Below is a small trained network, with its code and all its weights. Each question gives an input and a class and asks what happens when units are switched off, that is, made to give their printed mean instead of their output.

import numpy as np


def w(rows, s, z=0):
    codes = np.array(rows[::2]) - 128.0
    scale = np.full(codes.shape[1], s)
    scale[-1] = z or s
    return codes * scale


def f(y):
    return np.maximum(y, 0)


def log_softmax(a):
    a = a - a.max(-1, keepdims=True)
    return a - np.log(np.exp(a).sum(-1, keepdims=True))


def net(x, mask):
    res = np.array(x, float).reshape(1, 5) / 4 @ E
    y = f(res @ A[0][:, :-1].T + A[0][:, -1])
    res = res + np.where(mask, y, B[0][:, -1]) @ B[0][:, :-1]
    return log_softmax(res[-1] @ U[:, :-1].T + U[:, -1])


A, B = {}, {}
E = w([
[58,35,192,223,162,222,169,74],'x0',
[167,2,144,83,88,10,213,56],'x1',
[65,136,203,113,62,93,1,61],'x2',
[39,146,2,223,103,30,132,103],'x3',
[16,133,150,80,41,146,203,207],'x4',
],0.0092)
A[0] = w([
[53,123,48,218,94,66,72,101,60],'neuron 1',
[62,156,173,110,76,130,175,176,84],'neuron 2',
[176,102,170,161,92,67,157,136,38],'neuron 3',
[189,125,61,129,197,171,235,206,39],'neuron 4',
[105,103,133,113,100,114,108,80,101],'neuron 5',
[117,114,185,137,81,104,45,98,40],'neuron 6',
[154,30,146,75,83,60,197,60,96],'neuron 7',
[65,156,49,194,115,86,151,104,90],'neuron 8',
[177,131,197,61,135,177,108,153,41],'neuron 9',
[89,126,113,102,90,140,188,206,69],'neuron 10',
[116,100,176,176,157,170,166,110,59],'neuron 11',
[97,146,152,100,113,117,76,67,2],'neuron 12',
[58,154,144,63,52,148,188,157,57],'neuron 13',
[127,115,121,131,214,129,96,78,48],'neuron 14',
[94,78,166,191,172,160,143,95,42],'neuron 15',
[163,79,158,102,90,80,172,74,74],'neuron 16',
[181,130,206,62,116,169,135,100,96],'neuron 17',
[201,108,121,205,170,107,82,111,76],'neuron 18',
[57,109,124,69,58,148,102,124,106],'neuron 19',
[159,99,69,102,179,161,222,116,65],'neuron 20',
[78,143,207,112,79,103,7,66,83],'neuron 21',
[58,54,166,235,130,210,149,71,74],'neuron 22',
[181,166,78,52,111,60,72,169,55],'neuron 23',
[186,211,88,54,82,66,111,176,58],'neuron 24',
[183,131,121,180,119,135,173,174,44],'neuron 25',
[114,215,133,184,151,193,67,174,65],'neuron 26',
[140,70,138,116,108,76,146,92,46],'neuron 27',
[170,99,207,52,150,216,102,133,79],'neuron 28',
[166,107,190,45,151,178,110,150,73],'neuron 29',
[82,207,102,157,132,247,59,164,78],'neuron 30',
[206,117,104,155,156,138,39,62,39],'neuron 31',
[135,118,58,163,135,130,170,153,83],'neuron 32',
[220,153,116,154,207,98,73,51,70],'neuron 33',
],0.013,0.0094)
B[0] = w([
[92,166,109,107,137,27,205,73,229],'neuron 1',
[128,89,150,221,106,180,172,154,196],'neuron 2',
[96,113,100,111,145,153,116,155,154],'neuron 3',
[176,150,189,145,251,67,74,160,218],'neuron 4',
[137,144,125,121,172,130,91,163,161],'neuron 5',
[164,141,162,140,216,105,94,160,174],'neuron 6',
[67,71,20,91,122,172,64,183,223],'neuron 7',
[104,145,107,99,135,57,218,80,219],'neuron 8',
[90,141,103,109,123,61,173,98,180],'neuron 9',
[143,92,169,176,103,158,172,164,189],'neuron 10',
[163,178,144,90,74,139,109,92,175],'neuron 11',
[167,126,161,105,204,109,107,145,153],'neuron 12',
[120,85,157,211,104,167,167,141,202],'neuron 13',
[120,119,155,152,89,159,149,157,161],'neuron 14',
[161,184,145,70,68,180,104,97,184],'neuron 15',
[117,111,61,123,111,126,97,157,183],'neuron 16',
[96,183,91,123,150,91,179,92,184],'neuron 17',
[116,115,142,182,93,153,196,172,188],'neuron 18',
[127,114,204,196,156,151,138,166,188],'neuron 19',
[158,138,159,141,196,105,80,151,184],'neuron 20',
[222,144,170,147,251,81,102,170,222],'neuron 21',
[183,182,170,74,32,177,72,44,240],'neuron 22',
[153,175,162,65,57,189,89,54,211],'neuron 23',
[180,176,161,76,30,193,80,50,224],'neuron 24',
[158,125,146,143,142,91,103,141,153],'neuron 25',
[82,67,22,65,118,135,72,186,226],'neuron 26',
[96,120,87,123,147,150,105,161,169],'neuron 27',
[91,142,110,120,118,50,184,83,204],'neuron 28',
[99,155,105,122,125,60,184,82,185],'neuron 29',
[78,60,39,111,146,155,78,159,251],'neuron 30',
[126,81,166,208,105,159,169,174,191],'neuron 31',
[145,161,142,131,191,88,119,123,177],'neuron 32',
[85,55,176,205,89,197,189,162,212],'neuron 33',
],0.011,0.019)
U = w([
[123,91,1,105,106,143,87,132,98],'0',
[130,164,91,116,107,32,248,26,92],'1',
[204,177,170,91,43,182,94,22,101],'2',
[214,147,188,146,195,82,99,135,253],'3',
[149,88,179,205,76,186,230,136,86],'4',
],0.0098,0.0037)

Each question gives the input, the list of numbers given to net, and the class t.
The units are the neurons (one row each of A and B). Each row of codes is followed by its name. A weight is (code - 128) times the scale printed after its matrix; where a second scale follows, it is the last column's (A, B and U).
mask holds one flag per neuron, in row order. A switched-off neuron (its flag False) gives its mean, the last column of its row in B, instead of its output. The means were averaged over made-up inputs and are rounded, as every weight is.
A unit's drop is (log p(t) with every unit on - log p(t) with that unit switched off) / (log p(t) with every unit on - log p(t) with every unit switched off).
unit that matters most: the unit with the biggest drop
k most important neurons: the k neurons with the biggest drops, biggest first
drop when u is switched off: that unit's drop, to one decimal
input [3,-6,-3,-8,-8], class 1: unit that matters most => neuron 28
input [-1,-8,-1,-8,5], class 0: 3 most important neurons => [neuron 30; neuron 26; neuron 1]
input [-6,-1,-3,5,1], class 2: 3 most important neurons => [neuron 24; neuron 23; neuron 28]
input [-7,-1,-1,-8,8], class 1: 4 most important neurons => [neuron 29; neuron 9; neuron 28; neuron 17]
input [7,6,6,-2,2], class 2: 2 most important neurons => [neuron 22; neuron 30]
input [-3,2,-3,0,-1], class 2: 4 most important neurons => [neuron 21; neuron 30; neuron 26; neuron 6]
input [3,1,-8,-7,6], class 3: 2 most important neurons => [neuron 4; neuron 20]
input [-6,-5,7,3,-7], class 3: 4 most important neurons => [neuron 21; neuron 6; neuron 12; neuron 22]
input [-5,-2,6,3,-7], class 4: 2 most important neurons => [neuron 33; neuron 31]
input [-6,7,8,-6,-1], class 3: 3 most important neurons => [neuron 21; neuron 6; neuron 30]
input [-6,4,0,-2,6], class 2: 3 most important neurons => [neuron 24; neuron 23; neuron 33]
input [-6,-6,4,-2,3], class 0: 3 most important neurons => [neuron 30; neuron 26; neuron 22]
input [0,6,4,-1,6], class 0: 2 most important neurons => [neuron 7; neuron 16]
input [3,-2,5,-5,6], class 4: unit that matters most => neuron 2
input [4,-1,-5,5,-2], class 1: 3 most important neurons => [neuron 8; neuron 21; neuron 1]
input [4,-1,3,6,0], class 1: drop when neuron 1 is switched off => 0.3
input [7,-4,-5,-3,1], class 2: drop when neuron 22 is switched off => 0.2
input [0,-8,-1,-6,-2], class 0: drop when neuron 30 is switched off => 0.4
